Below is a small trained network, with its code and all its weights. Each question gives an input and a class and asks what happens when units are switched off, that is, made to give their printed mean instead of their output.

import numpy as np


def w(rows, s, z=0):
    codes = np.array(rows[::2]) - 128.0
    scale = np.full(codes.shape[1], s)
    scale[-1] = z or s
    return codes * scale


def norm(h):
    return h / np.sqrt((h * h).mean(-1, keepdims=True) + 1e-5)


def f(y):
    return y / 2 * (1 + np.tanh(0.7978845608 * (y + 0.044715 * y**3)))


def log_softmax(a):
    a = a - a.max(-1, keepdims=True)
    return a - np.log(np.exp(a).sum(-1, keepdims=True))


def net(x, mask):
    res = np.array(x, float).reshape(1, 3) / 4 @ E
    u = 0
    for l in range(2):
        y = f(norm(res) @ A[l][:, :-1].T + A[l][:, -1])
        res = res + np.where(mask[u : u + 16], y, B[l][:, -1]) @ B[l][:, :-1]
        u += 16
    return log_softmax(norm(res)[-1] @ U[:, :-1].T + U[:, -1])


A, B = {}, {}
E = w([
[171,95,138,35,119,3,125],'x0',
[99,62,151,81,45,182,166],'x1',
[186,48,88,100,173,184,68],'x2',
],0.0043)
A[0] = w([
[114,102,220,168,174,198,127,138],'L0N0',
[160,199,85,116,143,234,190,12],'L0N1',
[40,130,158,147,148,180,124,85],'L0N2',
[141,184,172,88,76,63,115,111],'L0N3',
[126,164,191,189,83,117,158,102],'L0N4',
[153,105,105,103,51,165,163,69],'L0N5',
[178,1,130,107,188,90,155,65],'L0N6',
[104,150,139,153,108,150,111,66],'L0N7',
[84,115,131,81,23,155,137,117],'L0N8',
[80,168,159,153,52,95,215,82],'L0N9',
[118,140,155,192,76,112,137,2],'L0N10',
[165,154,121,111,152,148,129,118],'L0N11',
[140,70,92,128,158,182,69,59],'L0N12',
[170,71,61,130,144,166,127,22],'L0N13',
[177,139,110,218,187,35,121,135],'L0N14',
[181,178,111,186,181,132,139,87],'L0N15',
],0.0064,0.0027)
B[0] = w([
[89,153,94,99,109,74,89,199],'L0N0',
[26,195,96,158,16,158,134,169],'L0N1',
[103,59,62,48,160,164,97,184],'L0N2',
[13,46,6,158,144,144,83,211],'L0N3',
[162,71,63,180,195,93,144,190],'L0N4',
[127,174,223,67,143,188,83,164],'L0N5',
[74,161,69,159,66,148,144,206],'L0N6',
[119,109,52,124,147,127,112,132],'L0N7',
[166,242,203,148,252,90,36,224],'L0N8',
[140,90,139,203,176,82,230,251],'L0N9',
[161,68,111,96,156,131,164,128],'L0N10',
[109,98,122,52,55,221,139,133],'L0N11',
[182,133,95,154,98,78,225,193],'L0N12',
[215,128,129,160,191,67,228,156],'L0N13',
[119,123,253,95,102,178,153,254],'L0N14',
[78,81,170,61,119,157,139,192],'L0N15',
],0.0038,0.0033)
A[1] = w([
[101,133,71,91,115,112,121,59],'L1N0',
[79,165,108,149,127,112,129,120],'L1N1',
[96,132,131,142,83,123,38,64],'L1N2',
[118,50,173,139,35,144,144,106],'L1N3',
[238,126,99,178,117,136,156,136],'L1N4',
[170,115,180,105,176,140,153,42],'L1N5',
[113,126,149,99,115,29,129,88],'L1N6',
[149,178,236,124,147,146,51,171],'L1N7',
[120,121,137,106,115,84,129,5],'L1N8',
[178,92,114,90,136,182,98,240],'L1N9',
[135,153,126,164,153,208,170,187],'L1N10',
[148,255,132,106,58,108,184,122],'L1N11',
[84,127,71,119,100,121,68,115],'L1N12',
[79,46,154,104,82,167,180,79],'L1N13',
[143,167,67,141,200,99,39,254],'L1N14',
[157,95,116,83,112,80,107,84],'L1N15',
],0.0091,0.0022)
B[1] = w([
[101,138,120,109,121,136,117,137],'L1N0',
[202,114,141,130,125,123,127,177],'L1N1',
[141,122,82,180,127,117,160,137],'L1N2',
[92,59,120,88,185,89,130,146],'L1N3',
[110,138,147,167,153,71,184,172],'L1N4',
[108,173,120,144,85,164,71,157],'L1N5',
[144,170,121,139,114,198,115,226],'L1N6',
[121,99,208,52,162,122,86,242],'L1N7',
[139,138,110,168,129,156,91,137],'L1N8',
[119,178,178,196,155,96,160,211],'L1N9',
[149,164,124,99,92,120,78,253],'L1N10',
[111,3,93,56,173,110,132,130],'L1N11',
[88,101,75,107,98,140,133,159],'L1N12',
[141,76,122,99,162,67,140,165],'L1N13',
[85,28,110,70,118,101,162,170],'L1N14',
[115,176,108,167,101,185,112,176],'L1N15',
],0.0073,0.0047)
U = w([
[130,174,141,213,156,78,195,183],'0',
[111,162,226,79,143,165,55,169],'1',
[91,161,48,132,60,192,92,182],'2',
[104,6,118,77,163,79,151,177],'3',
[191,102,121,109,123,158,142,2],'4',
[181,93,124,117,111,138,127,4],'5',
],0.016,0.0051)

Each question gives the input, the list of numbers given to net, and the class t.
The units are the neurons (one row each of A and B). Each row of codes is followed by its name. A weight is (code - 128) times the scale printed after its matrix; where a second scale follows, it is the last column's (A, B and U).
mask holds one flag per neuron, layer by layer. A switched-off neuron (its flag False) gives its mean, the last column of its row in B, instead of its output. The means were averaged over made-up inputs and are rounded, as every weight is.
A unit's drop is (log p(t) with every unit on - log p(t) with that unit switched off) / (log p(t) with every unit on - log p(t) with every unit switched off).
The circuit of an input: a set's keep is (log p(t) with only the set's units on - log p(t) with every unit switched off) / (log p(t) with every unit on - log p(t) with every unit switched off). Starting from the 12 units with the biggest drops (on a tie, the unit counted first), units are removed one at a time, each time the one whose removal leaves the highest keep (on an exact tie, the one counted first), for as long as the keep stays at least 0.8.
units of the circuit, in order: the units of the circuit, biggest drop first
k most important neurons: the k neurons with the biggest drops, biggest first
top k neurons in layer l: the k neurons of layer l with the biggest drops, biggest first
drop of u: that unit's drop, to one decimal
input [-2,-5,-2], class 1: units of the circuit, in order : [L0N14]
input [0,-8,-7], class 1: top 2 neurons in layer 1 : [L1N4, L1N9]
input [0,-3,2], class 3: 2 most important neurons : [L0N8, L1N3]
input [-4,-3,4], class 0: units of the circuit, in order : [L0N12, L1N4]
input [5,-4,2], class 2: 3 most important neurons : [L0N8, L0N6, L0N5]
input [-8,1,8], class 0: units of the circuit, in order : [L1N9, L0N12]
input [8,-3,7], class 2: units of the circuit, in order : [L1N15, L0N6]
input [3,1,4], class 0: top 3 neurons in layer 0 : [L0N1, L0N14, L0N13]
input [7,7,-6], class 1: 2 most important neurons : [L0N8, L1N6]
input [3,-2,-3], class 3: 3 most important neurons : [L0N8, L0N3, L1N9]
input [1,-1,-3], class 3: 2 most important neurons : [L0N3, L1N9]
input [7,-8,-5], class 1: 2 most important neurons : [L0N14, L1N6]
input [-4,2,0], class 2: 3 most important neurons : [L0N1, L0N2, L1N7]
input [3,-2,-2], class 3: units of the circuit, in order : [L0N3]
input [-2,-1,3], class 3: 4 most important neurons : [L1N11, L0N12, L0N1, L0N4]
input [-7,3,7], class 0: top 4 neurons in layer 0 : [L0N12, L0N13, L0N3, L0N6]
input [6,-8,0], class 1: 2 most important neurons : [L0N14, L1N7]
input [-1,1,4], class 0: 3 most important neurons : [L1N4, L0N13, L0N14]
input [-4,-1,1], class 2: top 2 neurons in layer 0 : [L0N14, L0N1]
input [1,0,2], class 3: top neuron in layer 0 : [L0N6]
input [0,3,-5], class 0: 2 most important neurons : [L0N9, L1N7]
input [5,3,-3], class 2: 2 most important neurons : [L0N3, L1N6]
input [6,4,-2], class 2: 2 most important neurons : [L0N3, L0N14]
input [1,7,5], class 1: top 2 neurons in layer 0 : [L0N8, L0N5]
input [-6,0,0], class 2: drop of L0N1 : 0.1
input [-1,-7,-3], class 1: drop of L0N14 : 1.5
